[ 0.85  1.46  0.11  1.33  0.09  0.93  2.26 -0.12  0.72 -0.24  2.24 -0.42
 -0.92  1.87  3.17 -0.15  1.19 -0.12 -0.30 -0.45  3.73  0.73  0.39 -0.94
 -0.81  0.89  0.08 -1.99 -1.63] : (22) & pz
[ 1.41  0.04  0.01  0.74  0.06  0.22 -0.95  1.24 -0.51 -0.03  1.27 -0.41
  0.29  0.67  2.15  1.28  0.83  0.29 -0.10 -0.95 -2.17  0.46  0.72 -0.29
 -1.26  0.98  0.24 -1.09  0.15] : (22) & pz
[ 2.06 -2.83  3.00  0.30 -0.28 -2.66 -0.18  1.91 -5.26  0.13  1.28  0.29
 -1.25 -0.05 -0.68 -0.62  0.30 -0.93  0.79 -2.12  0.30 -0.78  0.32  0.57
  0.06  0.39  2.35 -0.09  0.76] : (14) & Ft
[-1.90 -1.72 -0.50  0.54 -0.64  0.21  2.34  1.67  4.57  1.43  0.96 -0.09
  1.20  1.52  5.60  2.11  1.85  1.01  1.47 -1.67  0.55 -0.14 -0.07 -0.54
 -0.80  1.00  0.83 -3.10 -0.78] : (22) & pz
[ 0.06 -2.36  3.12  0.30 -0.18 -0.77 -0.28  0.15 -0.13  0.06  2.65 -0.34
 -1.91 -0.01  0.27 -0.67  0.06 -0.62  0.96 -1.49 -0.58 -1.78  1.47  0.54
 -0.68  0.46  2.74 -0.14 -0.39] : (22) & Ft
[-0.07 -0.88 -5.25  1.17 -0.43 -0.49  3.55  3.64 -3.82 -0.80  1.58 -1.26
 -0.14  0.70  0.50 -0.05  1.08  0.55  0.75 -3.50 -0.22 -0.83 -0.47 -0.41
  0.19  0.31 -0.57  0.32  0.26] : (22) & fs
[-0.75 -0.09  1.65  2.67 -0.02  0.02  2.98 -2.50  3.72 -1.48  3.42  0.18
  0.09  3.24  2.66  2.16  0.68  0.38  1.05 -1.45 -1.01 -0.77  0.46 -0.96
 -1.04  2.55  0.91 -1.48  1.03] : (22) & sn
[-1.84 -3.62  1.33  1.40  0.32  0.71  0.40  0.28  6.90  0.41  0.60 -1.25
  0.12 -0.95  2.48  0.04  0.69  1.12  0.03 -1.03 -0.38 -0.45 -0.21  0.79
 -0.80  0.90  1.22 -1.36 -1.60] : (22) & fs
[ 1.21 -4.89  3.03 -0.93 -0.17 -0.76 -1.06  1.24 -1.78 -0.44  0.78 -0.79
 -1.37 -2.79 -0.41 -0.33  0.46 -0.07 -0.35 -2.80 -0.27 -0.72 -0.04  0.91
  0.50  0.83  3.50  0.29 -0.07] : (14) & fs
[ 0.08 -1.21  1.93  0.28 -0.32 -0.33  1.44  3.11 -4.35 -0.25  1.17 -0.96
 -0.49  1.74  0.50  0.30  1.64  0.42 -0.16 -4.26 -0.30 -0.85 -0.12  0.21
 -0.10  0.61  0.52 -1.05  0.87] : (22) & Ft
[ 1.13  0.05 -0.52  0.83  0.29  0.22 -0.80  1.46 -5.33 -1.55  0.78 -0.85
 -1.55  1.88  2.58  0.97  1.31 -0.29  0.31 -2.57 -0.66  0.56  0.11  1.21
  1.67  0.48  0.00 -1.38 -0.57] : (22) & sn
[-2.90 -2.09  0.00  1.67 -0.43 -0.67  2.91  0.77  1.60  0.54  2.01 -0.26
 -0.83  1.61  3.02  1.74  1.44  1.77  1.31  1.13  1.23  0.14 -1.25 -0.14
  0.49  1.63  0.61 -0.54  0.76] : (22) & sn
[ 1.12 -2.85  4.60  0.97  0.42 -0.11  0.18  1.81 -1.84  0.09 -1.30 -1.12
 -1.14 -1.13 -1.56 -2.00 -0.02  0.39  0.43 -2.74  0.52 -1.29 -1.92 -0.37
  1.55 -0.61  1.39  3.36  3.71] : (14) & fs
[-2.02 -1.07  1.77  1.93 -0.24  0.06  4.64  0.15  3.26  1.20  0.89 -1.02
  0.28  1.82  1.00  0.15  0.12 -0.05  0.80 -2.27 -1.09 -1.33 -1.15 -1.38
 -0.28  1.29 -0.33  0.08  1.12] : (22) & fs
[-0.03 -2.33  3.90  0.19  0.27 -0.89  0.62 -0.27  6.06  0.03  0.13 -0.59
  2.03 -0.68  1.83 -0.78  0.02 -0.35 -0.51 -1.83 -1.42 -1.19 -2.05 -0.60
 -0.86  0.67  2.60  0.04 -0.21] : (14) & fs
[-0.39 -2.92  2.70  0.82 -0.77 -2.17 -0.29 -1.97  0.44  0.20  2.57  0.64
 -1.17 -0.26  1.32  0.22  0.02  0.14  1.16 -1.07  0.81 -1.75  1.65 -0.01
 -0.96  2.44  2.45 -0.47 -0.50] : (14) & sn
[ 0.26 -1.72  0.27  0.50 -0.44 -0.25 -0.93 -2.92  1.97 -0.47  2.54 -0.04
 -0.41 -0.53  2.47 -0.44  0.07  0.88  0.65 -1.69  1.17  0.42  1.00  0.96
 -0.90  2.32  6.00 -1.98  0.55] : (14) & sn
[ 0.30 -1.30  1.14 -0.22  0.17 -1.66 -1.23 -2.77 -0.73 -0.41  1.89  0.05
  0.72  0.56  3.19  1.43  1.02  0.40  0.03 -1.34  0.71 -1.12  1.83  0.37
 -2.01  3.10  4.13 -1.40  0.35] : (14) & pz
[ 0.07 -4.72  2.23  0.18 -0.09  0.22 -1.45  2.81 -0.16  1.37 -1.77 -1.22
 -1.55 -1.28 -0.54 -1.01  2.25  0.48  0.24 -3.32 -0.23 -0.02 -3.68  1.79
  1.43  0.21  3.22  0.00  0.86] : (14) & fs
[-2.03  0.43 -2.88  0.63  2.88 -0.33  0.66  0.68  0.69 -0.08  1.92 -0.21
 -0.16  2.20  3.25  1.58  0.80  1.16  0.22  0.37 -0.73  0.80  0.47 -0.47
 -1.26  0.70 -1.86 -1.51  0.59] : (22) & pz
[-0.01 -1.50  1.45  0.46 -0.08 -0.42  1.19  3.47 -1.20  0.98  0.04 -0.10
 -0.17  0.89  1.87 -0.52  1.63  1.23 -0.33 -4.06 -0.29 -0.56 -0.78 -0.54
  0.52  0.00  0.21  0.04  0.78] : (22) & fs
[ 1.68 -0.32  2.23  0.47  0.08  4.25  0.91  1.64 -2.23  0.34  2.58  0.27
  0.66 -0.40  0.59 -1.89  0.98 -0.25  0.37 -2.33  0.10 -0.02  1.08 -1.23
  1.47  0.22  0.00  0.05  0.26] : (22) & fs
